Below are the code and all the weights of a small trained network. Each question names an input and a target symbol and asks about switching units off, where a switched-off unit gives its printed mean instead of its output.

import numpy as np


def w(rows, s, z=0):
    codes = np.array(rows[::2]) - 128.0
    scale = np.full(codes.shape[1], s)
    scale[-1] = z or s
    return codes * scale


def norm(h):
    return h / np.sqrt((h * h).mean(-1, keepdims=True) + 1e-5)


def f(y):
    return np.maximum(y, 0)


def softmax(a):
    e = np.exp(a - a.max(-1, keepdims=True))
    return e / e.sum(-1, keepdims=True)


def log_softmax(a):
    a = a - a.max(-1, keepdims=True)
    return a - np.log(np.exp(a).sum(-1, keepdims=True))


def net(x, mask):
    ids = ['βγδεζθλμξπστφψ'.index(c) for c in x.split()]
    T = len(ids)
    res = E[ids] + P[:T]
    r = norm(res)
    for j in range(3):
        rows = slice(3 * j, 3 * j + 3)
        q, k, v = (r @ M[0][rows].T for M in (Q, K, V))
        z = softmax(np.where(np.tri(T) > 0, q @ k.T / 3**0.5, -1e9)) @ v
        o = O[0][rows]
        res = res + np.where(mask[j], z, o[:, -1]) @ o[:, :-1]
    y = f(norm(res) @ A[0][:, :-1].T + A[0][:, -1])
    res = res + np.where(mask[3:7], y, B[0][:, -1]) @ B[0][:, :-1]
    return log_softmax(norm(res)[-1] @ U[:, :-1].T + U[:, -1])


Q, K, V, O, A, B = {}, {}, {}, {}, {}, {}
E = w([
[105,117,90],'β',
[191,142,47],'γ',
[143,97,137],'δ',
[120,251,91],'ε',
[149,120,114],'ζ',
[88,123,198],'θ',
[155,124,122],'λ',
[78,150,87],'μ',
[90,104,81],'ξ',
[42,149,188],'π',
[103,115,89],'σ',
[112,135,85],'τ',
[219,106,165],'φ',
[184,152,134],'ψ',
],0.022)
P = w([
[78,111,192],'0',
[112,152,229],'1',
[2,71,140],'2',
[95,161,204],'3',
[25,98,167],'4',
[93,153,202],'5',
[105,148,202],'6',
[61,104,185],'7',
],0.0059)
Q[0] = w([
[193,194,223],'h1',
[150,208,66],'h1',
[50,191,128],'h1',
[156,170,127],'h2',
[117,9,112],'h2',
[140,202,80],'h2',
[81,169,105],'h3',
[103,117,113],'h3',
[98,198,122],'h3',
],0.011)
K[0] = w([
[27,187,72],'h1',
[254,111,83],'h1',
[149,51,33],'h1',
[155,87,161],'h2',
[148,146,113],'h2',
[139,95,104],'h2',
[221,56,197],'h3',
[111,46,75],'h3',
[158,32,214],'h3',
],0.012)
V[0] = w([
[198,143,53],'h1',
[75,46,175],'h1',
[117,57,84],'h1',
[57,153,75],'h2',
[185,245,71],'h2',
[200,94,1],'h2',
[110,171,77],'h3',
[164,134,31],'h3',
[95,24,51],'h3',
],0.0098)
O[0] = w([
[177,41,50,76],'h1',
[249,123,230,218],'h1',
[166,66,92,175],'h1',
[190,216,172,184],'h2',
[152,188,37,25],'h2',
[254,109,47,102],'h2',
[185,244,155,122],'h3',
[170,196,41,111],'h3',
[187,177,167,255],'h3',
],0.0056,0.0026)
A[0] = w([
[97,159,158,68],'n1',
[3,160,139,181],'n2',
[152,11,106,138],'n3',
[141,174,212,3],'n4',
],0.0076,0.0033)
B[0] = w([
[67,60,169,150],'n1',
[171,254,47,253],'n2',
[128,37,156,196],'n3',
[183,1,117,186],'n4',
],0.0064,0.0042)
U = w([
[140,119,139,14],'β',
[218,97,34,70],'γ',
[121,103,157,83],'δ',
[129,200,113,62],'ε',
[170,7,135,220],'ζ',
[75,127,201,124],'θ',
[121,85,138,33],'λ',
[106,168,138,170],'μ',
[139,111,136,94],'ξ',
[68,144,194,164],'π',
[136,117,137,4],'σ',
[187,174,113,252],'τ',
[128,86,124,42],'φ',
[137,113,101,196],'ψ',
],0.013,0.0039)

Each question gives the input, a string of symbols that net reads in full, and the target symbol t.
The units are the heads (3 rows each of Q, K, V and O) and the neurons (one row each of A and B). Each row of codes is followed by its name. A weight is (code - 128) times the scale printed after its matrix; where a second scale follows, it is the last column's (O, A, B and U).
mask holds one flag per unit, heads first, then neurons. A switched-off unit (its flag False) gives its mean, the last column of its rows in O or B, instead of its output. The means were averaged over made-up inputs and are rounded, as every weight is.
A unit's drop is (log p(t) with every unit on - log p(t) with that unit switched off) / (log p(t) with every unit on - log p(t) with every unit switched off).
The circuit of an input: a set's keep is (log p(t) with only the set's units on - log p(t) with every unit switched off) / (log p(t) with every unit on - log p(t) with every unit switched off). Starting from all 7 units, units are removed one at a time, each time the one whose removal leaves the highest keep (on an exact tie, the one counted first), for as long as the keep stays at least 0.8.
circuit, biggest first: the units of the circuit, biggest drop first
top k neurons: the k neurons with the biggest drops, biggest first
heads that matter: for each layer, one digit per head in row order, 1 if its drop is at least 0.15 and else 0, layers parted by /
drop of u: that unit's drop, to one decimal
input γ τ ψ ζ ψ ψ ψ, target γ: circuit, biggest first -> (h2 h3)
input ζ τ ζ, target τ: heads that matter -> 011
input π ζ ζ ζ ζ, target π: circuit, biggest first -> (h2 h1)
input ζ β ζ λ γ β ξ τ, target ζ: heads that matter -> 000
input ζ ψ θ σ, target ζ: top neuron -> (n3)
input τ τ ξ, target τ: circuit, biggest first -> (h3 h2)
input γ μ ζ τ, target γ: heads that matter -> 100
input ζ ζ ε τ, target ζ: heads that matter -> 100
input γ ψ ψ φ, target γ: circuit, biggest first -> (h2 h1)
input ζ μ τ ξ ζ ζ μ β, target ζ: heads that matter -> 100
input γ γ ζ τ, target γ: heads that matter -> 110
input γ τ τ γ μ ζ δ, target τ: drop of h2 -> 0.5
input θ π ζ, target π: drop of n2 -> 0.0
input μ τ ζ μ, target τ: drop of n4 -> 0.0
input ζ ξ σ, target ζ: drop of h1 -> 0.6
